(in the rows, 128 means zero)
Each row of numbers belongs to one of the elements below and depends on some of the facts about them. Some rows are named. Which element is each other row?

How the elements are related:
κ: belongs to class; μ: hangs directly under; ζ: refers to
baral {κ=589, μ=tebros}
bavul {κ=520, μ=biros}
bobrom {ζ=stedarek, benatrol}
bodru {κ=328, μ=dudin}
boskes {κ=589, μ=gavam, ζ=gralaskim, gaden, bavul}
bosu {κ=710, μ=flotabrer}
bradra {κ=198, μ=skaskir}
braston {κ=328, μ=plepil}
brinur {κ=710, μ=reras}
briratar {κ=106, μ=brugis}
brudi {κ=710, μ=grotro, ζ=valol, diflik, kufi}
brugis {ζ=tidol, draske, boge}
bruzo {κ=589, μ=fliregar}
bufla {κ=198, μ=grala, ζ=kimek, tidol, muvor}
bugrem {κ=520, μ=stupli}
buple {κ=198, μ=robram, ζ=skebal, restik, sotol}
buvam {ζ=vidre, biros, badem, brinur, sotol, zumek}
damu {κ=589, μ=kleda}
danor {κ=710, μ=stevek}
debeflor {κ=710, μ=nedren}
debril {κ=520, μ=stusi}
dedul {κ=520, μ=flikim}
desta {κ=198, μ=maklenim, ζ=muzuk, skoplur, kleda, stuklus}
diflik {κ=520, μ=ledril}
digiru {κ=328, μ=dokli, ζ=stusto, semam, gabem}
dogi {κ=198, μ=grala}
dolok {κ=589, μ=benatrol, ζ=sigrul, nostok, skoplur, skofi}
draske {κ=198, μ=ledril}
dristul {κ=589, μ=fliregar}
drofi {κ=106, μ=zodu, ζ=kleda}
dromun {κ=520, μ=badem, ζ=muzuk, gavam, semam}
druposuk {κ=198, μ=stupli}
dukaso {κ=328, μ=falus, ζ=luvu, gropluk, debeflor}
febifo {κ=710, μ=dokli, ζ=skono, kufi, natrok, gropluk, tiskun}
febril {κ=520, μ=tebros}
finuk {κ=198, μ=ploluse, ζ=movebrok, rezevam}
fiseplem {κ=328, μ=ploluse, ζ=nedren}
flinan {κ=198, μ=sutris}
flipos {κ=520, μ=ledril, ζ=klugre, grestal, pelufam}
flodruk {ζ=nomin, nise}
flotabrer {ζ=kufi, gazar, zatror}
flotun {κ=710, μ=klefi}
fludro {κ=710, μ=zumek}
fusopli {κ=198, μ=flotabrer}
gaden {κ=198, μ=boge}
gafosker {κ=520, μ=ledril}
gazar {κ=589, μ=sutris}
gosto {κ=589, μ=flodruk}
gradan {κ=520, μ=dokli, ζ=valol, gromor, tapum}
gradro {κ=198, μ=ploluse, ζ=gaden, mobribru}
gralaskim {κ=106, μ=tebros}
gratim {ζ=tasa, gavam}
gratu {κ=106, μ=reras}
greflo {κ=710, μ=kliplak, ζ=gratu, draske, natrok}
grestal {κ=198, μ=kleda}
griske {κ=589, μ=movebrok}
grodrul {κ=106, μ=netran}
groklom {κ=106, μ=flikim}
gromor {κ=198, μ=stupli}
grudribrok {κ=589, μ=ploluse, ζ=plomebos, rebek, fliregar, damu}
grufen {κ=520, μ=pelufam, ζ=nizur, nunon}
gubrer {κ=710, μ=plepil}
gumi {κ=710, μ=benatrol, ζ=dogi, griske, muvor}
gupemel {κ=710, μ=klefi, ζ=bradra, klugre, gubrer, draske, plipam}
kalol {κ=198, μ=flodruk}
kiflelor {κ=710, μ=nostok}
kimek {κ=710, μ=benatrol}
klafa {κ=198, μ=masibra}
kleklal {κ=198, μ=dipluflam}
klevon {κ=710, μ=milas, ζ=tasa, luvu, tarar}
klopun {κ=710, μ=kleda}
klosketrer {κ=198, μ=gropluk}
klostam {ζ=sutris}
klufik {κ=106, μ=buvam}
klugre {κ=710, μ=nedren}
kosu {κ=589, μ=robram, ζ=gaden, puna}
kufi {κ=589, μ=fliregar}
laber {κ=710, μ=klefi}
lepekis {κ=520, μ=tebros}
leti {κ=710, μ=semam}
lifom {κ=106, μ=plepil, ζ=plomebos, kufi, vufal, nunon}
loplar {κ=520, μ=buvam}
luvu {κ=710, μ=biros}
mafol {κ=589, μ=skaskir, ζ=kalol, grestal}
maklenim {ζ=fusopli, gafosker, noflu}
matos {κ=198, μ=granuple}
misur {κ=198, μ=ledril}
mobribru {κ=710, μ=dadu}
mobu {κ=198, μ=zumek, ζ=gratu, bruzo, stude}
mogru {κ=589, μ=flotabrer, ζ=lepekis, zatror, plepil}
mopugro {κ=520, μ=stusi, ζ=nabrel, badem}
mukos {κ=520, μ=reras}
muvor {κ=106, μ=stusi}
nabrel {κ=710, μ=gratim}
natrok {κ=589, μ=dokli}
nizur {κ=710, μ=stusi}
noflu {κ=106, μ=plepil}
nomin {κ=106, μ=buvam}
nuni {κ=520, μ=biros}
nunon {κ=520, μ=fliregar}
pigri {κ=589, μ=buvam}
pledoga {κ=710, μ=nise}
plemak {κ=198, μ=stusi}
pletris {κ=710, μ=bobrom, ζ=skoplur, pledoga, natrok, tiskun}
plipam {κ=328, μ=pelufam}
ploklel {κ=589, μ=masibra}
plomebos {κ=198, μ=zumek}
plumur {κ=710, μ=stupli, ζ=vuzar, vufal, kleda, dedul}
plupe {κ=106, μ=brugis, ζ=gromor}
pososa {κ=328, μ=triplege}
puna {κ=589, μ=nise}
puskun {κ=520, μ=pelufam}
pustar {κ=106, μ=robram, ζ=brinur, zatror, skastum}
rebek {κ=710, μ=nise}
rekas {κ=106, μ=flodruk, ζ=loplar}
renam {κ=328, μ=muzuk, ζ=stupli}
reras {ζ=staki}
restik {κ=198, μ=ploluse}
retur {κ=328, μ=benatrol}
rezevam {κ=198, μ=skaskir}
ridam {κ=520, μ=gabem, ζ=tetrir, vester}
robram {ζ=flikim, muzuk, grotro, klafa}
rokos {κ=589, μ=grala}
rubalim {κ=198, μ=gavam}
sabun {κ=710, μ=nedren, ζ=loplar, debeflor}
seker {κ=589, μ=gropluk, ζ=bradra, leti, klosketrer, grala}
selen {κ=520, μ=semam, ζ=grestal, boge}
sigrul {κ=710, μ=stusi}
skastum {κ=710, μ=badem}
skebal {κ=710, μ=fliregar}
skefol {κ=198, μ=boge}
skofi {κ=520, μ=biros}
skograk {κ=106, μ=granuple, ζ=lepekis, natrok, baral, boge}
skono {κ=710, μ=brugis}
skoplur {κ=710, μ=masibra}
skufim {κ=328, μ=maklenim, ζ=restik, milas, skoplur, zatror}
skuplu {κ=710, μ=nise, ζ=vomek, groklom, laber}
sodak {κ=106, μ=zumek, ζ=vomek, tolu}
sodrir {κ=710, μ=sutris, ζ=bosu, stoklozal, kalol, klosketrer, masibra, plipam, benatrol, troklu, skofi}
sokul {κ=198, μ=benatrol}
sotol {κ=710, μ=plepil}
staki {κ=328, μ=muzuk}
stedarek {κ=710, μ=buvam}
stevek {ζ=nizur, gralaskim, gubrer, grala, febril, nunon}
stiklis {κ=589, μ=milas, ζ=vomek, grotro, misur}
stinir {κ=710, μ=biros}
stoklozal {κ=710, μ=benatrol}
stude {κ=106, μ=falus}
stuklus {κ=198, μ=muzuk}
stusto {κ=589, μ=trinepo}
tarar {κ=710, μ=dudin}
tasa {κ=328, μ=klefi}
tebros {ζ=skebal, gromor, stupli, grodrul, boge}
tetrir {κ=198, μ=zumek}
tidol {κ=710, μ=klefi}
tiskun {κ=328, μ=togir}
tolu {κ=328, μ=masibra}
tolur {κ=710, μ=tebros, ζ=tetrir, pledoga}
traste {κ=106, μ=trinepo, ζ=fliregar, stuklus, tridrar}
treflan {κ=198, μ=ploluse, ζ=lepekis}
tridrar {κ=198, μ=masibra}
triplege {ζ=skebal, flinan, valol, diflik, muzuk, gratu}
trisis {κ=198, μ=biros}
trogak {κ=520, μ=dokli}
troklu {κ=589, μ=gratim}
trubrem {κ=328, μ=milas, ζ=plipam}
trudru {κ=198, μ=badem, ζ=sokul, dogi, granuple}
tunel {κ=328, μ=granuple, ζ=plemak, skaskir, mobribru}
valol {κ=589, μ=reras}
vester {κ=710, μ=boge}
vibosak {κ=520, μ=falus, ζ=kleklal, stinir, dedul, fludro}
vidre {κ=710, μ=skiter}
vobrik {κ=710, μ=ledril}
vomek {κ=710, μ=stusi}
vozem {κ=198, μ=tapum, ζ=dokli, kiflelor, gratu, milas, tolu, skastum}
vufal {κ=328, μ=reras}
vustasus {κ=328, μ=buvam, ζ=groklom, sotol, semam, tarar}
vuzar {κ=328, μ=gabem}
zatror {κ=520, μ=brugis}
zazas {κ=198, μ=masibra}
zeflan {κ=710, μ=tebros, ζ=biros, bugrem, zomazek}
zeske {κ=328, μ=flikim, ζ=plomebos, stoklozal, kimek, rubalim, grala, grodrul, zatror}
zini {κ=198, μ=biros, ζ=dudin}
zodu {ζ=skaskir, ledril, stusto, grodrul, zazas}
zomazek {κ=710, μ=nedren}

Known rows:
[  5 122 116 185 152 134 176 125 128 126 124 123 132 186 143  70 105 156
  91 106 141 116 186 117  93 136 141 145 116 190]: febifo
[167 121 172  81 123 118  30 104 111 140 117 133 122 110 128 195  96  99
 197 187 119 150 117 145 181  90 180 119 155  70]: kufi
[ 74 107 116 126 142 149 135 113 114 129 132 117 142 184 140  49 105 170
 102 124 134 125 143 122 131 140 107 157 113 134]: brudi
[138 112 132  98 118 119  85 111 127 129 115 140 108 143 129 138 122 136
 118 147 145 131 120 139 148 115 139 113 144  95]: plupe
[ 91 129 107 126 137 142 135  78 111 133 175 101 146 166 138  70 108 154
  79 108 141 117 129 138 124 147  80 166 126 146]: plumur
[178 129 122 103 121 137 126 146 141 118 165 155 126 116 130 168 174 133
 100 124 114 104  76 128 101 131 100 117 139 124]: robram
[200 133 119  99 112 135 155 158 142 122 150 150 137  94 121 161 174 120
 123 124 102 116  87 127 107 133 104 119 128 121]: gabem
[127 116  88 112 125 140 155 165 151 122  77 118 126 126 139  78 144 144
 124 108 152 130 168 127 101 149 122  98 106 100]: bugrem
[152 119  75  87 100 129 131 104 136 137 139 119 121 140 134  97 147 144
  70 108 160 124 120 152  86 156  73 101 131 110]: flipos
[105 123  98 137 131 136 167 108 114 134 128 101 144 154 120  54 110 149
 112 109 128 137 148 127 135 146  96 154 107 142]: klugre
[111 119 139 136 136 121  88 130 135 121 103 135 104 143 140 140 120 134
 128 134 156 126 143 132 141 112 159 111 142 109]: sodak
[ 74 116 110 163 146 141 171 141 124 124  97 107 138 161 129  43 107 156
 130 106 136 138 173 113 140 140 125 149 100 146]: klopun
[199 133 120  99 112 134 154 159 143 123 151 151 136  95 120 161 175 120
 123 123 102 117  86 126 106 133 103 118 128 122]: skaskir
[ 47 135 105 188 147 129 198 132 129 124 112 107 136 156 128  66 110 142
 111  93 140 128 191 118 112 137 134 150 108 179]: flotun
[162 116  84  75 114 143 147 146 143 127  99 116 135 123 134  79 145 145
 116 117 145 132 147 135 110 151 101 107 110  81]: puskun
[173 125 126 102 118 138 129 148 141 120 163 160 128 118 131 168 173 133
 101 128 112 105  78 127  98 131 103 116 137 126]: stevek
[117 133 102 122 128 138 164  90 113 137 159  95 154 145 126  60 110 142
 102 106 130 132 139 137 132 149  84 164 115 145]: rebek
[198 132 119  98 112 135 155 160 143 123 150 152 137  93 121 160 174 120
 124 125 102 117  88 126 105 133 106 117 127 123]: kliplak
[176 130 173  93 118 103  65 102 121 131 119 140 113 106 120 195 102  98
 173 169 134 147 127 150 192  80 186 127 164  83]: dristul
[ 38 135  90 198 150 136 157 118 120 138 113  86 137 148 130  70 106 135
 131  99 124 132 171 115 105 155 110 132 104 175]: kimek

Name these rows:
No name comes twice in this set of rows, the named rows included.
[122 113 192  85 123 112  47 100 121 136 131 161 116 136 142 198  94 111
 156 191 131 133 125 148 163  78 202 122 170 100] -> mogru
[125 104  72  97 101 128 137 121 139 137 102 131 110 150 127  87 147 152
  79 119 147 125 131 139  89 153  90  86 121 111] -> selen

The same elements again, as new rows of numbers:
Some elements and their rows:
[180  78 161  92 151  88 120  49 143 126 141  94 177 154]: klufik
[115 134 127 118 127 129  79 127 209  94  68 141  94 200]: zini
[ 80 106 129 142 150 134 133 128 135 137  79  87 140 156]: kleklal
[104 110  95 141 119 154 169 153 141 192 187 150  67 159]: braston
[111 138  68 138  95 160 167 109 168 197 176 161  45  95]: skufim
[104 107  87 109 100 163 181 146 155 170 191 168  56 151]: tunel
[ 83 238 153 126 120 112 194 133  91  91 109 125 121 183]: debril
[ 88 160 116 146 101 112 183 133 149  97  89 165 157 134]: ridam
[ 79 176 106 157  81  94 174 118 159  92 109 164 154 126]: dromun
[115 106 126 150 177 108 126 139 149 142 140  97  81 104]: bruzo
[135 110 132 140 180 118 136 137 157 143 131  95  84  90]: baral
[143 131 140  92  76  72 126 105 132 111 161 172 159 124]: zeflan
[138 155 123  84  90  90 129  72 129 143 112 182 153  85]: febifo
[163 159 128  97  92 100 128  85 127 133 124 179 145  77]: greflo
[144 144 153 132 131  85 103 130  87 144 135 156 181 136]: debeflor
[133 159 154 142 123  93  70 171  66 180 101 149 166  74]: skoplur
[151 144 151 150 120  75  90 131  92 127 167 143 174 138]: tarar
[200 142 168 117 134 117 125 156  98 143 118 158 167 121]: klugre
[139 137 109 172 136 162  91 115 109 129 146 111 129 101]: milas
[112 103 107 121 129 171 115 119 106 104 149 128 132 141]: netran

Rows to name:
No name comes twice in this set of rows, the named rows included.
[ 77 130 103 118 106 122 141  74 166 122  76 108 112 105] -> desta
[138 132 138 143 142 149 139 146 149 126  83  81 119 122] -> rubalim
[ 61 120 133 152 103 109 101 177 125 134  91  83 118 105] -> klafa
[127 130  86 138 106 163 167 142 155 185 189 153  55 126] -> renam
[ 96 114  96 165 160 170 158 149 117 240 142 140  84 141] -> vufal
[112 164 139 185 110  96 164 168 137  92 125 139 168 152] -> bugrem
[132 115  98  75 107 197 149  93 132  99 115 159 111 107] -> stevek
[146 152 137 119 157  98  49 112 135 156  86 212 151 196] -> stinir
[161 165 143 140 144  83  34 128 141 135 119 197 147 189] -> luvu
[137 117 133 118 115 186  99 198  87 123 107 132 112  93] -> masibra
[186  76 165 101 164  88 112  72 131 126 142  90 188 161] -> nomin

The same elements again, as new rows of numbers:
Some rows with their names:
[129 177 125 123 163 135 151 137 136 166  78 130 149  74]: sodrir
[183 112 234  95 132 145 144 173 124 165  95 101 141 158]: desta
[178 132 216  78 135 156 136 189 137 129  85  99 126 172]: buple
[ 89 114 108 174 167 128 100 128  64  96 140 105  91  41]: triplege
[132 150 141 121 157 106 127 124 115 170  77 133 119  93]: pletris
[136  97 147 168 155 114 137 149 198 133 157 105  85 112]: ridam
[ 85 130  84 187 162 153 113 124  92 104 147 105 122  61]: brugis
[117 104 136 142 125 120 147 137 165 123 119 127 110 154]: bruzo
[124  84 149 146 115 136 129 146 214 112 175 155  85 104]: debril
[ 87 137  91 187 146 126  93 101  91 103 172 120 116  79]: dipluflam
[111  48 127 136 152 117 151 138 179 110 152 130  88 153]: diflik
[ 96 141  83 193 117 118  93 115  83 104 168 116 114  88]: ploluse
[185 147 198  96 100 144 129 152 155 146 120 123 160 207]: fusopli
[ 76 109  76 171 136 129 103 106  74  96 159 128 117  97]: tapum
[161 118 192  59  86 134 132 175 157 119 104 103 210 190]: zazas
[117 146  93 115 106 120 160 123 126 154  89 153 160 137]: stoklozal
[127 123 122 104 104 112  78 124 120 116  89 130 166 146]: tolu
[111 149  98 104 115 119 150 115 125 149  88 157 152 140]: tidol
[162 116 176  88 127 178 154 161 156 142  94 128 175 216]: draske
[114  80 127 138 118 131 149 130 154 141 112 137 111 170]: natrok

Name these rows:
No name comes twice in this set of rows, the named rows included.
[151 111 156 156 119 112 167 150 146 153 123 104 125 101] -> grudribrok
[127  78 146 141 162 115 158 168 183 112 145 102  79 101] -> gradan
[ 72  91  84 165 121 115  91  91  65  93 160 134 103 111] -> muzuk
[ 78 116  75 187 141 140  90 100  87 116 156 129 120  96] -> nostok
[125  95 137 133 115 118 167 121 153 138 138 129 131 146] -> damu
[185 142 207  90 129 164 157 180 152 147  97 102 165 158] -> bufla
[117 113 137 108 102 110 169 140 156 100 141 126 129 154] -> stusto
[153 143 137 104 146 149 150 146 101 133  99 116 155  79] -> zeske
[144  81 160 164 162 106 149 146 185 142 170 104 101  96] -> vibosak
[ 71 120  76 148 143 126 125 105  81  73 175 125 138  93] -> ledril
[126  72 105 162 128 137 162 156 184 126 152 132  61 161] -> lepekis
[167 140 217  52  66 162 154 175 153 124 133 156 171 171] -> plemak
[134 141  94 124 112 155 130 108 126 139 102 152 169 154] -> plipam
[106  54 111 145 131 132 153 155 188 116 146 129  94 162] -> zatror
[132 133 139 152 146 144 155 157 179 139 119 116 129 116] -> mafol

